[ -2  18 -10  -4  33  23   9 -51   1  -5   4   9 -16 -11  -1 -20  -7  -9
  23  -3  42   9  17 -35   5  13  -5  -8  -1  17  29 -18 -43   5 -10  21
 -27 -17 -24 -28   2   0   3  10  -1  -4  -3] -> L/Mf
[-13 -28  -3   6 -38   1 -22  18   4 -10  -5   6  23   9   0   4   3  -1
 -40   5  -4 -11   6  13 -13   4   0   3   0   8  -9  -2   3  -7  -6  -7
 -34  -4   0 -11  15  -3   0  10  -2   3   1] -> G/zg
[ 23 -40  17  12 -45   2  -7  21  -2   6  11  36  -9 -10   9  13   8   9
 -20   5 -36 -14 -26   3  -3 -15   3   4  -7  10 -12 -23  19  -4  11  -8
 -25  -3   2 -21  11 -39  -2  13  -7  -6  14] -> F/rh
[ 11  -9  13  -4  -3   9 -14   6  -9 -16  21  30 -17  -3  10  30  17  -5
  14   3  16  -8   3  -8   6   5   6   5  10   2  -5  -3   2 -15   8 -18
 -29 -33  15 -28   8 -11   7   1   1 -48  30] -> L/Mf
[ -1 -36  -1  17 -30   5 -25   0  10   3   9  32 -27 -22   4  -6   1  -5
  23 -10   5   2   5  -6  -3  -3   3  -1   0  12 -36 -26 -11  -6  13  -3
 -52   1 -24  -3  14   5  11  10  -1 -21  12] -> L/Mf
[ 27 -59  25  -5 -64  -5 -21  13   9   5 -20  23 -16 -17   5  -8  -6   5
  10   1 -16 -15  -2 -15  -3 -15  12  -7 -35  16 -26 -15 -10 -20  14   4
 -33  12 -15   3  18 -38 -18  13   0  15   4] -> F/rh
[  18 -108    8   52 -108    8 -102  108   12  -31  -34   53   -8  -43
   26   12   -4   21   60   23   17  -29  -12   53  -25   -4   20   36
   10   83  -10  -34   80  -10   36  -44 -108   65  -94   -5   38  -59
    9    8   -5  -14   10] -> G/gd
[ -4 -39 -11   1 -16  13 -15  -6  22  10  -8  52 -13  -6   0  -3  -6  -5
 -15   9  17  -5  -7  13  10 -22   3 -10   6  -3  -9 -20 -30   6   7   4
 -40 -26   6   1  14 -30   4  39  15  32   3] -> G/gd
[ 11 -32  -3 -22 -27  -1 -12  -8  -7 -14   0   7   3   5   3 -15   2 -14
 -20 -20  -1   6  -1   5  -9   6  15   1  -2  -4  -6 -22 -22  -8  -8   2
 -35  13  28  -6  13 -23  16  14  -3  -2  -1] -> G/zg
[-14 -33   9  17 -59   0 -14 -16  -5   8  13  18 -11 -15  -7 -29   4   6
  29   3 -23  -6  12 -17  -3 -11   2  12 -12  13 -15 -10  -7 -17  -9 108
 -29 -27  -3 -22  29  -1  14   6  14 -10   1] -> L/fz
[ -2   8   1  28 -40  -2 -13 -13  -3   5  -6  67  13 -23   3  16   6  -4
 -12 -12  -9 -14   1  11   3   1  -5 -12  18  -7 -32  -8 -16  -1   3  -5
 -38   7   2   9  18 -12   6  20 -19  -4  -6] -> G/gd
[ 25 -71  16  -4 -62   7 -25  24  -6  17 -21  51 -12 -35 -16 -13   9  -7
   9  -2 -23  -3 -14  -5   4 -17   6  18   9  12 -30 -25  -4 -25  -3 -15
  -3  34 -13  -1  26 -53   3  23   5  20   2] -> F/Sb
[ -3  51 -17   6  44  15  17 -68  -5  -6   1   6  -5 -10 -13  -8 -21 -11
  -5  -7  19   1   2 -27   2  28   8 -17  11 -28  -2  -3 -51  34  -8  15
  -2 -30  13  10  -5  -4  -3  15  16 -15   0] -> L/Mf
[ -7  -8 -15 -11 -76 -13 -24  -2  -1   4  10  -6 -15 -15   2 -20   0 -13
  38  18 -43   2   1 -14   2 -20  14  19 -19  41 -21  -1  52 -14  25 -18
 -51 -23 -25  -5  16  15  -3   3   1 -45  -5] -> L/fz
[ 20 -20  -3  17 -41   0 -17   2  -4  -8   7  43  -6  -9   7   0  -7  16
  -3   8   6 -24  -3   6   7 -24  10   0   9  -8 -12 -23  -3  -1  -6 -19
 -44  -2   1   0  14 -28  -5   8  -3  -7  -7] -> G/gd
[  6  30  -4   3 -31  10   0 -34  -1 -50   7  59  19  -7   0  18   0  10
 -14  -5 -20   6   9  10  25 -20   0 -17  26 -18   1   2  -8  -9  17  -7
 -22  -3  12   0   8  -6  -3   5  13  -2  -8] -> G/gd
[ -8 -36 -12   4 -19  23 -23   2   9  -5   3   8 -10 -23   1 -28 -12  -1
  44  -7  24  -5  11 -16   1  13  13  -4  15  25  -2  -5   0   7   6   3
 -32  -9 -18  -3   8 -20   0   4  -3 -11  16] -> L/Mf
[ 18 -10  -8  13 -16  -3  -5 -22 -13  -1  -6  58  -1  -5   3  -1   5  -2
 -37   0   4  -4  -2  17   6   5   1 -11  12 -22  -8 -13 -38  -4   3  22
 -11   4  17   4  14 -31   6  18  -9  -2   4] -> G/gd
[  7 -11  10  -3 -24   5  11 -30  -6  -6 -22  31   9   6  -2  -5   1 -16
 -32  -5  19  -2   7  -2   7 -17   8 -29  28 -15 -29  -2 -37 -12   1  -7
  -7  -4  13  -4  15   1  -3  78   5  31  -4] -> F/Sb
[  5 -23 -25   5 -22  35 -10   0  13  -1   3 -23 -15 -17   1  -8  -7   0
  19   6  61   4  -1 -19  -4  -1  20  28 -12  18  17   7  18  -8  12  -4
 -49  -9 -19  11  -6 -12 -28  -1   9 -30  16] -> L/Mf
[ 14 -12  -1   1 -13  13 -19 -23  -6  -7 -18  62  -2  30   2   6  -6   1
 -46  -4  -4 -13  18   8  -3 -14   4 -33  28 -20 -27  -2 -44   2  -5   3
 -44  15  -6   7  18 -38  -9  21   3  10  -8] -> G/gd
[  6 -65  26  11 -86  -5 -29   5  16  21   4   1  -4   1   3   2   0  12
 -24  -8 -31  -7  -6  -2   1 -21   8   5 -17  10  -5 -20  19  -5  -4 -14
 -52  13   7   0  21 -26   9  16  -6   5 -11] -> F/rh
[ 14 -16   4   4 -41  12 -23  19  15   8  12  15 -11 -16  -7 -20  17  -2
  25   9  -3  -7   1   5  -3 -11   7  19  -4  27 -17 -14  15  -9  12  -7
 -54 -20 -11  -9  59  15  11   4  16 -41   4] -> L/fz
[  3  -6  14  17 -56  24  -8 -26   6  -7   1   0 -10  -4  -3  -9  -1   2
  27 -19 -20  26   3 -19   7 -10  20 -10  -9  16 -14   1  22 -23  84  -9
 -66 -22  -8   2  18  14   0  10   7 -35 -20] -> L/fz
